Here is a tiny trained network, its code and every weight. The questions are about switching its units off for an input and a target symbol, where a switched-off unit gives its printed mean instead of its output.

import numpy as np


def w(rows, s, z=0):
    codes = np.array(rows[::2]) - 128.0
    scale = np.full(codes.shape[1], s)
    scale[-1] = z or s
    return codes * scale


def norm(h):
    return h / np.sqrt((h * h).mean(-1, keepdims=True) + 1e-5)


def f(y):
    return y / 2 * (1 + np.tanh(0.7978845608 * (y + 0.044715 * y**3)))


def softmax(a):
    e = np.exp(a - a.max(-1, keepdims=True))
    return e / e.sum(-1, keepdims=True)


def log_softmax(a):
    a = a - a.max(-1, keepdims=True)
    return a - np.log(np.exp(a).sum(-1, keepdims=True))


def net(x, mask):
    ids = ['ΔΛΠΣΦΨΩαβζηθτ'.index(c) for c in x.split()]
    T = len(ids)
    res = E[ids] + P[:T]
    u = 0
    for l in range(2):
        r = norm(res)
        for j in range(2):
            rows = slice(2 * j, 2 * j + 2)
            q, k, v = (r @ M[l][rows].T for M in (Q, K, V))
            z = softmax(np.where(np.tri(T) > 0, q @ k.T / 2**0.5, -1e9)) @ v
            o = O[l][rows]
            res = res + np.where(mask[u + j], z, o[:, -1]) @ o[:, :-1]
        u += 2
        y = f(norm(res) @ A[l][:, :-1].T + A[l][:, -1])
        res = res + np.where(mask[u : u + 12], y, B[l][:, -1]) @ B[l][:, :-1]
        u += 12
    return log_softmax(norm(res)[-1] @ U[:, :-1].T + U[:, -1])


Q, K, V, O, A, B = {}, {}, {}, {}, {}, {}
E = w([
[80,116,99,122,146,105,152,90,3,129],'Δ',
[154,153,75,77,134,138,122,54,129,104],'Λ',
[120,127,98,141,143,89,160,83,192,168],'Π',
[194,162,121,116,177,152,138,83,126,122],'Σ',
[121,188,168,107,187,189,148,134,139,143],'Φ',
[78,126,43,128,173,172,156,144,82,106],'Ψ',
[111,83,84,141,179,161,109,85,91,149],'Ω',
[85,179,103,94,150,196,121,115,159,120],'α',
[119,174,135,142,126,231,168,153,197,123],'β',
[123,88,201,111,89,103,212,157,180,153],'ζ',
[138,79,212,135,128,148,201,106,131,196],'η',
[156,84,186,157,87,91,192,90,108,142],'θ',
[124,66,198,51,180,77,152,136,92,199],'τ',
],0.022)
P = w([
[206,160,101,147,85,141,70,162,112,141],'0',
[115,134,141,24,87,180,127,122,97,247],'1',
[102,153,105,95,97,143,159,134,114,184],'2',
[97,154,110,114,124,129,158,115,117,167],'3',
[92,152,112,128,145,116,157,105,123,145],'4',
[93,146,118,145,164,113,154,100,131,120],'5',
[85,138,124,150,180,100,151,87,138,100],'6',
[88,133,130,162,195,84,159,87,148,66],'7',
[93,112,141,161,209,90,145,78,160,45],'8',
],0.012)
Q[0] = w([
[145,123,80,115,98,148,172,173,99,158],'0.h0',
[105,233,126,169,204,101,232,101,135,80],'0.h0',
[205,166,201,157,63,88,2,201,71,161],'0.h1',
[141,143,34,115,166,140,135,136,229,168],'0.h1',
],0.0082)
K[0] = w([
[75,128,100,57,96,146,139,116,115,190],'0.h0',
[31,120,161,147,135,137,191,9,169,2],'0.h0',
[193,178,95,135,24,171,28,178,133,231],'0.h1',
[149,105,153,85,197,193,148,86,181,74],'0.h1',
],0.0079)
V[0] = w([
[249,158,118,141,154,104,138,253,81,98],'0.h0',
[92,212,159,202,144,112,176,101,119,125],'0.h0',
[149,106,55,77,47,90,6,160,169,109],'0.h1',
[143,102,131,160,178,184,128,224,143,167],'0.h1',
],0.0039)
O[0] = w([
[170,53,52,199,109,111,219,219,80,89,29],'0.h0',
[207,39,213,77,45,129,115,144,172,63,162],'0.h0',
[255,165,205,167,133,78,31,188,174,56,2],'0.h1',
[253,70,106,128,100,125,100,92,124,79,99],'0.h1',
],0.0077,0.0042)
A[0] = w([
[164,140,101,174,78,163,72,98,140,55,37],'0.n0',
[150,106,137,205,116,117,120,247,106,148,62],'0.n1',
[131,137,58,81,153,171,221,90,100,144,90],'0.n2',
[174,102,137,140,236,155,65,206,148,99,58],'0.n3',
[78,98,209,109,153,119,128,128,131,174,250],'0.n4',
[127,116,100,113,157,41,86,75,104,180,125],'0.n5',
[120,139,2,95,241,130,62,119,96,122,151],'0.n6',
[198,198,144,81,198,123,147,116,120,103,101],'0.n7',
[91,107,58,148,120,150,80,71,112,103,218],'0.n8',
[134,116,147,115,95,66,144,187,108,171,21],'0.n9',
[83,214,162,92,118,126,158,132,94,103,129],'0.n10',
[189,134,165,147,87,101,148,92,143,143,226],'0.n11',
],0.0087,0.0021)
B[0] = w([
[219,96,178,202,118,170,98,81,146,116,128],'0.n0',
[182,68,47,168,174,109,93,193,171,173,127],'0.n1',
[130,111,102,63,96,121,77,141,185,89,247],'0.n2',
[130,1,16,116,87,94,137,77,140,109,127],'0.n3',
[118,143,87,141,117,186,101,165,67,86,204],'0.n4',
[120,157,135,171,67,163,234,132,209,153,168],'0.n5',
[82,136,208,145,115,105,142,165,73,147,220],'0.n6',
[104,176,122,53,95,102,107,81,184,156,157],'0.n7',
[186,99,106,86,151,139,196,128,128,170,181],'0.n8',
[93,101,154,198,93,131,145,109,112,61,132],'0.n9',
[190,77,140,124,158,123,29,163,185,113,177],'0.n10',
[56,123,163,81,141,141,110,170,140,187,140],'0.n11',
],0.0086,0.012)
Q[1] = w([
[115,173,61,156,120,131,56,73,211,90],'1.h0',
[137,100,150,152,149,115,176,168,9,140],'1.h0',
[102,41,195,144,115,170,194,231,1,182],'1.h1',
[117,95,188,73,105,161,150,9,114,121],'1.h1',
],0.011)
K[1] = w([
[50,106,194,63,202,116,197,70,212,78],'1.h0',
[158,138,89,137,19,114,62,205,140,209],'1.h0',
[230,122,99,168,73,104,66,214,115,210],'1.h1',
[183,85,156,207,254,111,146,109,145,54],'1.h1',
],0.0083)
V[1] = w([
[120,153,159,78,53,128,68,62,154,109],'1.h0',
[100,166,157,55,123,114,194,186,127,99],'1.h0',
[116,120,244,149,73,67,186,95,150,167],'1.h1',
[124,100,149,166,108,163,124,181,235,131],'1.h1',
],0.011)
O[1] = w([
[135,77,170,176,178,206,125,106,86,63,254],'1.h0',
[228,103,189,108,233,102,224,250,94,188,153],'1.h0',
[123,91,75,154,190,190,35,157,136,133,83],'1.h1',
[130,40,136,121,235,29,82,87,113,172,206],'1.h1',
],0.012,0.0061)
A[1] = w([
[137,109,111,142,170,165,5,145,124,107,169],'1.n0',
[174,182,140,126,157,138,118,156,194,153,157],'1.n1',
[130,83,143,162,168,180,150,201,91,122,118],'1.n2',
[57,94,112,140,148,95,140,150,131,174,104],'1.n3',
[90,243,105,147,75,117,156,173,170,134,2],'1.n4',
[109,148,131,70,70,61,190,97,148,154,123],'1.n5',
[163,135,131,70,156,138,110,114,127,101,133],'1.n6',
[146,146,126,142,90,140,110,61,175,83,103],'1.n7',
[109,168,53,136,132,104,74,168,142,149,64],'1.n8',
[151,158,164,70,146,95,155,94,106,182,132],'1.n9',
[167,107,88,114,175,187,167,111,162,93,121],'1.n10',
[185,172,169,187,143,154,114,85,173,132,135],'1.n11',
],0.015,0.0054)
B[1] = w([
[119,115,149,181,117,106,183,162,177,41,197],'1.n0',
[9,106,141,169,169,143,161,112,72,102,196],'1.n1',
[201,177,98,95,70,128,82,155,68,131,255],'1.n2',
[171,163,181,105,88,130,104,126,96,125,198],'1.n3',
[140,79,44,166,181,86,93,106,168,225,158],'1.n4',
[158,187,177,162,148,171,117,155,125,68,228],'1.n5',
[87,112,133,157,119,99,104,100,165,211,212],'1.n6',
[170,135,78,41,191,123,143,173,100,202,171],'1.n7',
[101,173,195,168,152,147,120,96,189,116,147],'1.n8',
[158,112,78,192,135,92,149,126,146,86,250],'1.n9',
[122,147,100,115,77,138,104,114,161,105,245],'1.n10',
[117,199,230,152,113,80,123,117,65,216,148],'1.n11',
],0.014,0.0097)
U = w([
[106,133,62,149,186,152,161,175,82,171,202],'Δ',
[121,137,84,158,85,197,102,153,144,37,80],'Λ',
[172,85,94,147,222,150,81,156,99,88,100],'Π',
[63,198,145,43,75,165,193,130,113,122,126],'Σ',
[126,124,153,157,140,114,255,136,87,80,129],'Φ',
[188,171,83,115,54,70,192,92,201,80,124],'Ψ',
[100,150,44,111,101,138,60,73,187,131,167],'Ω',
[12,70,119,155,115,140,175,74,107,133,217],'α',
[109,152,172,143,81,65,105,17,88,140,104],'β',
[136,75,135,85,156,41,144,112,160,173,226],'ζ',
[208,154,111,55,91,134,115,133,81,129,135],'η',
[87,106,157,195,120,111,84,114,219,82,80],'θ',
[137,228,194,171,183,169,68,161,92,134,1],'τ',
],0.011,0.0046)

Each question gives the input, a string of symbols that net reads in full, and the target symbol t.
The units are the heads (2 rows each of Q, K, V and O) and the neurons (one row each of A and B). Each row of codes is followed by its name. A weight is (code - 128) times the scale printed after its matrix; where a second scale follows, it is the last column's (O, A, B and U).
mask holds one flag per unit, layer by layer, with each layer's heads first. A switched-off unit (its flag False) gives its mean, the last column of its rows in O or B, instead of its output. The means were averaged over made-up inputs and are rounded, as every weight is.
A unit's drop is (log p(t) with every unit on - log p(t) with that unit switched off) / (log p(t) with every unit on - log p(t) with every unit switched off).
The circuit of an input: a set's keep is (log p(t) with only the set's units on - log p(t) with every unit switched off) / (log p(t) with every unit on - log p(t) with every unit switched off). Starting from the 12 units with the biggest drops (on a tie, the unit counted first), units are removed one at a time, each time the one whose removal leaves the highest keep (on an exact tie, the one counted first), for as long as the keep stays at least 0.8.
circuit, biggest first: the units of the circuit, biggest drop first
k most important neurons: the k neurons with the biggest drops, biggest first
top k neurons in layer l: the k neurons of layer l with the biggest drops, biggest first
heads that matter: for each layer, one digit per head in row order, 1 if its drop is at least 0.15 and else 0, layers parted by /
input θ Ω Λ τ Λ Ψ, target θ: 4 most important neurons : 0.n6, 0.n1, 1.n0, 0.n2
input Ψ θ Λ α Φ Σ Δ β, target Σ: circuit, biggest first : 1.n5, 1.n9
input Λ α Λ τ Π, target Δ: heads that matter : 00 / 11
input α Ω η, target α: circuit, biggest first : 0.h1, 1.h0, 0.n0, 1.n5
input Ψ Σ Ψ θ, target Ψ: heads that matter : 11 / 11
input Λ θ Π θ Λ Λ α, target τ: 3 most important neurons : 1.n2, 0.n10, 1.n6
input α Φ η Λ Φ η τ Φ τ, target α: most important neuron : 0.n0
input Π Φ Ω θ τ, target Π: circuit, biggest first : 1.h1, 0.n4
input ζ Ψ Ψ Λ Π, target τ: circuit, biggest first : 1.n3, 0.h0, 1.h1, 0.n2
input α Σ θ Φ Ψ η, target α: 2 most important neurons : 0.n0, 0.n3
input ζ η Π Ω Φ α Ψ, target ζ: 2 most important neurons : 0.n6, 0.n1
input ζ α τ τ Λ, target Δ: top 2 neurons in layer 0 : 0.n6, 0.n5
input α ζ θ Φ Π Λ, target θ: top 4 neurons in layer 0 : 0.n10, 0.n7, 0.n2, 0.n4
input η Π Ω, target η: top neuron in layer 1 : 1.n3
input Λ Λ Σ Φ ζ Δ β Π, target ζ: circuit, biggest first : 1.h1, 1.n5, 1.h0
input α α Ψ Δ Ω β, target α: circuit, biggest first : 1.n1, 1.n5
input Λ Σ Σ Φ θ, target Λ: 2 most important neurons : 0.n0, 0.n6
input ζ Σ Λ Σ ζ Σ, target Π: 4 most important neurons : 0.n2, 0.n7, 0.n6, 0.n9
input Π Ψ α, target Φ: 2 most important neurons : 1.n9, 1.n1
input η τ Λ ζ Φ Σ Λ, target η: circuit, biggest first : 1.h0, 0.n6, 1.n2, 1.n5
input Φ α Ω α Π Λ Φ Λ β, target τ: circuit, biggest first : 1.n11
input Ψ η Σ Δ η Π, target Ω: 2 most important neurons : 0.n6, 1.n10
input θ η η Ω Φ ζ ζ Σ Φ, target η: circuit, biggest first : 1.h0, 1.n2, 1.n5
input Λ η Π ζ Λ Φ Λ, target Ψ: 4 most important neurons : 0.n8, 1.n10, 1.n9, 0.n6
input Φ Σ η Δ η β Λ Δ, target Φ: heads that matter : 10 / 01
input θ Ψ Λ θ Δ τ Ω Φ, target α: 2 most important neurons : 1.n1, 0.n10
input θ Δ α ζ, target θ: top 4 neurons in layer 0 : 0.n1, 0.n2, 0.n4, 0.n6
